Below are the code and all the weights of a small trained network. Each question names an input and a target symbol and asks about switching units off, where a switched-off unit gives its printed mean instead of its output.

import numpy as np


def w(rows, s, z=0):
    codes = np.array(rows[::2]) - 128.0
    scale = np.full(codes.shape[1], s)
    scale[-1] = z or s
    return codes * scale


def f(y):
    return y / 2 * (1 + np.tanh(0.7978845608 * (y + 0.044715 * y**3)))


def softmax(a):
    e = np.exp(a - a.max(-1, keepdims=True))
    return e / e.sum(-1, keepdims=True)


def log_softmax(a):
    a = a - a.max(-1, keepdims=True)
    return a - np.log(np.exp(a).sum(-1, keepdims=True))


def net(x, mask):
    ids = ['ΔΘΩαβηλμτ'.index(c) for c in x.split()]
    T = len(ids)
    res = E[ids] + P[:T]
    u = 0
    for l in range(3):
        r = res
        for j in range(2):
            rows = slice(3 * j, 3 * j + 3)
            q, k, v = (r @ M[l][rows].T for M in (Q, K, V))
            z = softmax(np.where(np.tri(T) > 0, q @ k.T / 3**0.5, -1e9)) @ v
            o = O[l][rows]
            res = res + np.where(mask[u + j], z, o[:, -1]) @ o[:, :-1]
        u += 2
        y = f(res @ A[l][:, :-1].T + A[l][:, -1])
        res = res + np.where(mask[u : u + 4], y, B[l][:, -1]) @ B[l][:, :-1]
        u += 4
    return log_softmax(res[-1] @ U[:, :-1].T + U[:, -1])


Q, K, V, O, A, B = {}, {}, {}, {}, {}, {}
E = w([
[170,158,33,170],'Δ',
[34,84,230,131],'Θ',
[116,61,149,202],'Ω',
[190,189,108,68],'α',
[127,27,185,55],'β',
[59,143,106,131],'η',
[179,128,87,164],'λ',
[155,142,151,103],'μ',
[104,62,248,54],'τ',
],0.016)
P = w([
[97,115,165,238],'0',
[114,13,99,28],'1',
[222,139,170,203],'2',
[116,29,77,1],'3',
[241,142,181,197],'4',
[109,13,67,19],'5',
],0.0098)
Q[0] = w([
[64,155,97,137],'L0H0',
[63,254,178,174],'L0H0',
[70,138,56,140],'L0H0',
[36,88,95,140],'L0H1',
[126,94,160,64],'L0H1',
[101,237,188,225],'L0H1',
],0.0082)
K[0] = w([
[47,76,60,31],'L0H0',
[226,64,119,21],'L0H0',
[126,44,18,90],'L0H0',
[117,77,106,93],'L0H1',
[169,49,255,54],'L0H1',
[206,218,95,64],'L0H1',
],0.0073)
V[0] = w([
[158,192,143,178],'L0H0',
[129,130,131,101],'L0H0',
[119,150,148,115],'L0H0',
[125,177,246,143],'L0H1',
[157,139,152,163],'L0H1',
[146,162,73,94],'L0H1',
],0.014)
O[0] = w([
[18,160,130,228,134],'L0H0',
[236,104,211,204,100],'L0H0',
[61,234,139,40,119],'L0H0',
[90,102,203,207,192],'L0H1',
[118,144,136,218,131],'L0H1',
[111,254,180,152,1],'L0H1',
],0.006,0.0087)
A[0] = w([
[110,28,208,23,229],'L0N0',
[168,184,195,177,240],'L0N1',
[86,99,139,2,62],'L0N2',
[62,244,172,114,2],'L0N3',
],0.0096,0.0055)
B[0] = w([
[156,198,92,192,255],'L0N0',
[103,162,195,27,151],'L0N1',
[115,53,121,94,175],'L0N2',
[251,138,182,134,128],'L0N3',
],0.011,0.023)
Q[1] = w([
[68,75,155,254],'L1H0',
[64,56,80,133],'L1H0',
[68,160,75,97],'L1H0',
[155,52,92,206],'L1H1',
[120,166,9,134],'L1H1',
[15,18,166,92],'L1H1',
],0.0087)
K[1] = w([
[71,173,115,251],'L1H0',
[127,98,20,156],'L1H0',
[124,139,90,128],'L1H0',
[85,91,181,253],'L1H1',
[183,30,49,213],'L1H1',
[39,14,190,84],'L1H1',
],0.0075)
V[1] = w([
[98,156,99,145],'L1H0',
[253,131,140,72],'L1H0',
[130,97,155,214],'L1H0',
[2,30,152,131],'L1H1',
[6,104,159,166],'L1H1',
[134,50,66,143],'L1H1',
],0.0087)
O[1] = w([
[173,179,76,177,150],'L1H0',
[43,136,229,226,86],'L1H0',
[180,118,147,82,253],'L1H0',
[165,167,102,3,112],'L1H1',
[155,160,164,70,162],'L1H1',
[78,167,117,140,191],'L1H1',
],0.0068,0.007)
A[1] = w([
[171,215,190,80,55],'L1N0',
[1,192,65,113,194],'L1N1',
[72,230,109,64,80],'L1N2',
[60,237,72,201,8],'L1N3',
],0.0083,0.0017)
B[1] = w([
[3,73,80,185,253],'L1N0',
[241,117,107,165,208],'L1N1',
[242,181,14,14,204],'L1N2',
[132,169,116,107,239],'L1N3',
],0.0077,0.0038)
Q[2] = w([
[49,9,50,116],'L2H0',
[158,71,80,179],'L2H0',
[83,209,68,141],'L2H0',
[254,122,109,45],'L2H1',
[148,219,225,81],'L2H1',
[159,137,100,183],'L2H1',
],0.0094)
K[2] = w([
[214,1,194,55],'L2H0',
[251,142,37,31],'L2H0',
[206,220,157,137],'L2H0',
[159,203,168,88],'L2H1',
[103,160,106,197],'L2H1',
[170,219,181,123],'L2H1',
],0.0071)
V[2] = w([
[2,206,188,87],'L2H0',
[73,43,77,144],'L2H0',
[159,218,68,123],'L2H0',
[101,189,123,201],'L2H1',
[142,119,42,16],'L2H1',
[41,91,17,89],'L2H1',
],0.005)
O[2] = w([
[152,214,2,145,2],'L2H0',
[42,115,72,171,128],'L2H0',
[229,117,112,141,216],'L2H0',
[126,112,74,70,103],'L2H1',
[147,172,248,187,231],'L2H1',
[208,226,109,57,159],'L2H1',
],0.0061,0.0096)
A[2] = w([
[173,187,172,146,52],'L2N0',
[120,142,10,132,63],'L2N1',
[157,78,160,41,47],'L2N2',
[128,181,193,180,254],'L2N3',
],0.011,0.0072)
B[2] = w([
[53,224,230,212,224],'L2N0',
[22,199,212,36,161],'L2N1',
[40,202,183,166,181],'L2N2',
[124,19,1,72,251],'L2N3',
],0.0061,0.013)
U = w([
[189,88,67,110,197],'Δ',
[139,42,211,96,162],'Θ',
[131,137,137,173,93],'Ω',
[152,106,133,254,3],'α',
[79,117,135,209,103],'β',
[165,29,139,155,90],'η',
[117,85,106,69,242],'λ',
[210,71,89,110,128],'μ',
[157,145,34,192,162],'τ',
],0.0085,0.0044)

Each question gives the input, a string of symbols that net reads in full, and the target symbol t.
The units are the heads (3 rows each of Q, K, V and O) and the neurons (one row each of A and B). Each row of codes is followed by its name. A weight is (code - 128) times the scale printed after its matrix; where a second scale follows, it is the last column's (O, A, B and U).
mask holds one flag per unit, layer by layer, with each layer's heads first. A switched-off unit (its flag False) gives its mean, the last column of its rows in O or B, instead of its output. The means were averaged over made-up inputs and are rounded, as every weight is.
A unit's drop is (log p(t) with every unit on - log p(t) with that unit switched off) / (log p(t) with every unit on - log p(t) with every unit switched off).
The circuit of an input: a set's keep is (log p(t) with only the set's units on - log p(t) with every unit switched off) / (log p(t) with every unit on - log p(t) with every unit switched off). Starting from the 12 units with the biggest drops (on a tie, the unit counted first), units are removed one at a time, each time the one whose removal leaves the highest keep (on an exact tie, the one counted first), for as long as the keep stays at least 0.8.
units of the circuit, in order: the units of the circuit, biggest drop first
unit that matters most: the unit with the biggest drop
k most important neurons: the k neurons with the biggest drops, biggest first
k most important neurons of layer l: the k neurons of layer l with the biggest drops, biggest first
which heads matter: for each layer, one digit per head in row order, 1 if its drop is at least 0.15 and else 0, layers parted by /
input τ Θ μ τ β η, target η: 2 most important neurons -> L0N0, L0N2
input β τ τ μ, target β: unit that matters most -> L1H1
input μ Δ μ β, target τ: 3 most important neurons -> L0N0, L0N1, L1N2
input η τ η Δ μ α, target α: 2 most important neurons -> L2N0, L1N2
input α μ Ω Ω, target λ: 2 most important neurons of layer 2 -> L2N1, L2N0
input μ Θ τ Δ α, target β: 3 most important neurons of layer 0 -> L0N1, L0N0, L0N2
input Θ λ η λ α μ, target Θ: units of the circuit, in order -> L0H1, L1H1, L2H1
input β τ Θ η, target β: which heads matter -> 10 / 11 / 11
input α τ λ Θ, target λ: units of the circuit, in order -> L0N2, L1H1
input Δ Ω Θ τ Θ Θ, target μ: units of the circuit, in order -> L0H0, L1H0, L2N0
input β η α, target β: units of the circuit, in order -> L0H1, L0N1, L1N0
input μ Ω λ η, target τ: units of the circuit, in order -> L1H0, L0H1, L0N1
input Δ β η β, target μ: 2 most important neurons of layer 1 -> L1N1, L1N2
input μ λ η τ Θ Ω, target τ: which heads matter -> 11 / 11 / 11
input η η Θ η β, target α: units of the circuit, in order -> L1H1, L0N0, L2H1
input α η α Δ, target λ: 3 most important neurons -> L0N0, L2N1, L0N3
input α Δ Ω λ, target λ: unit that matters most -> L2H1
input β Θ Ω λ β, target α: units of the circuit, in order -> L1H1, L0N0
input τ Ω τ Ω, target η: 2 most important neurons -> L0N0, L2N0
input Ω τ β β α α, target Ω: most important neuron -> L0N2
input η τ η η τ Θ, target α: which heads matter -> 10 / 11 / 01
input η τ η, target η: which heads matter -> 10 / 11 / 01
input Ω Ω β Δ, target Ω: which heads matter -> 11 / 01 / 01
input Ω η Δ μ, target Ω: 2 most important neurons -> L2N0, L0N0
input τ λ τ Ω Θ μ, target η: which heads matter -> 11 / 11 / 10
